 64  139   68  166  104   80  169  120  183
113  121  123  119  110  101  112  151  153
152  162  160  128   91  106  125  105   95
161  194  163  142   86  112  150   67   74
131  173  128  132  114  121  148   91  122
107  116  127  146   80   71  122  153  138
The fourth entry in reading order: 166
The bottom-right entry -> 138
The 4th-last entry, reading row by row -> 71
The smallest entry in the first row -> 64
The entry just right of 113: 121
The third entry on the diagonal from the top-right corner is 125
The 3rd largest entry -> 173
The entry directly below 169 -> 112
The second entry on the diagonal from the top-right corner: 151
What is the entry just right of the smallest entry?
A: 139
What is the bottom-left entry?
A: 107
What is the last entry in the row that holds the largest entry?
A: 74
The entry in the top-right corner: 183
What is the entry directly below 148?
A: 122
The maximum: 194
The bottom entry of the column that holds the largest entry -> 116

arr =
[[ 98  94 116 147 172 124 159 162 148 133 107 138 140]
 [124 116  94 118 135 146 132 117 115 151  67 165 149]
 [113 103 133 155 158 114 165 157 167 112 134 138 141]
 [126 148 149 135 168 156 118 175 107 184 154 111 127]
 [ 93 104 102 130 162 141 150 141 121 149  92 125 126]
 [119 107 144 159 166 111 158 174 169 118 145 140 147]
 [100  97 116 144 171 126 154 163 143 139 106 139 141]
 [128 153 166 150 137 136 155 138 151 119 200  85 103]
 [119 107 156 169 163 101 171 174 188  97 168 130 142]
 [134 151 164 149 121 128 159 121 160 100 197  91 104]
 [ 90 104  94 126 161 147 150 134 114 155  83 125 124]
 [138 157 139 120 151 164 102 156  91 192 136 123 130]]
Rows and columns are numbered from 0.
The entry just right of the largest entry?
A: 85
The entry directly above the largest entry?
A: 106
The top entry of the column that holds the smallest entry -> 107
The top-right entry: 140
The entry directly below the largest entry: 168
The entry in the bottom-left corner?
A: 138
The entry at row 0, column 2?
A: 116
The entry directly below 127 is 126
The entry in row 0 and column 0: 98
The entry directly above 142?
A: 103
The entry in row 2 and column 0?
A: 113
The bottom-right entry -> 130
The entry directly below the smallest entry: 134
The entry just left of 137?
A: 150
The entry at row 1, column 0?
A: 124
The entry just right of 161?
A: 147
The entry directly below 153: 107
The entry directly below 184?
A: 149
The entry at row 0, column 1 -> 94
The entry directly above 85 -> 139
The entry directly above 101 is 136
The entry just left of the smallest entry?
A: 151
The bottom entry of the column that holds the largest entry: 136
The largest entry -> 200
The entry just left of 192?
A: 91

Read these off the array that follows. Rows and columns are numbered from 0.
1) Which number is the bottom entry of the column that holds the largest entry?
2) Which number is the entry directly below 68?
3) Which number is the entry directly below 114?
4) Which number is the entry in the bottom-left corner?
5) Which number is the entry in row 0 and column 0?
6) Which number is the entry in row 0 and column 2?
7) Which number is the entry directly above 122?
114,58,88,131
188,129,143,189
127,68,91,159
81,98,92,106
122,136,89,106
144,127,142,155
1) 155
2) 98
3) 188
4) 144
5) 114
6) 88
7) 81

A =
183 176  79 172 118  92 135 186
124 190 176 130 135 145 146 125
143  96 142 187 156 133 124 111
136 140 198 196 152 156 175  96
176 160  72 159 120  94 123 182
145 103 147 199 148 128 137 105
148 106 142 200 148 126 134 109
112 161 179 132 148 147 119 106
149 106 137 197 145 124 137 113
117 173 183 139 146 148 131 110
187 190  92 194 120  90 142 178
131  75  74  54 138 146 103 179
139  95  77 105 131 118  96 158
What is the first entry, reading row by row?
Answer: 183
The largest entry: 200
The entry just left of 110 -> 131
What is the entry directly below the smallest entry?
Answer: 105
What is the entry directly below the largest entry?
Answer: 132
What is the third entry from the end, reading row by row?
Answer: 118
What is the entry just right of the smallest entry?
Answer: 138
The top entry of the column that holds the largest entry -> 172
What is the 3rd largest entry?
Answer: 198
The entry in the bottom-left corner -> 139
The entry just right of the largest entry is 148
The entry in the bottom-right corner -> 158
The 2nd entry in reading order: 176
The entry in the top-right corner -> 186
The second entry on the main diagonal is 190
What is the third entry on the diagonal from the top-right corner?
Answer: 133
What is the smallest entry in the first column?
Answer: 112
The smallest entry in the last row: 77
The entry just left of the largest entry is 142
The entry directly above the smallest entry is 194
What is the entry just left of the smallest entry?
Answer: 74
What is the entry just right of 194?
Answer: 120
What is the entry directly below 161?
Answer: 106
What is the last entry in the row that holds the smallest entry?
Answer: 179
The smallest entry in the last column: 96
What is the entry just right of 173?
Answer: 183
What is the fifth entry in reading order?
Answer: 118
What is the entry just left of 186?
Answer: 135
The entry just left of 138 -> 54
The entry directly above 199 is 159
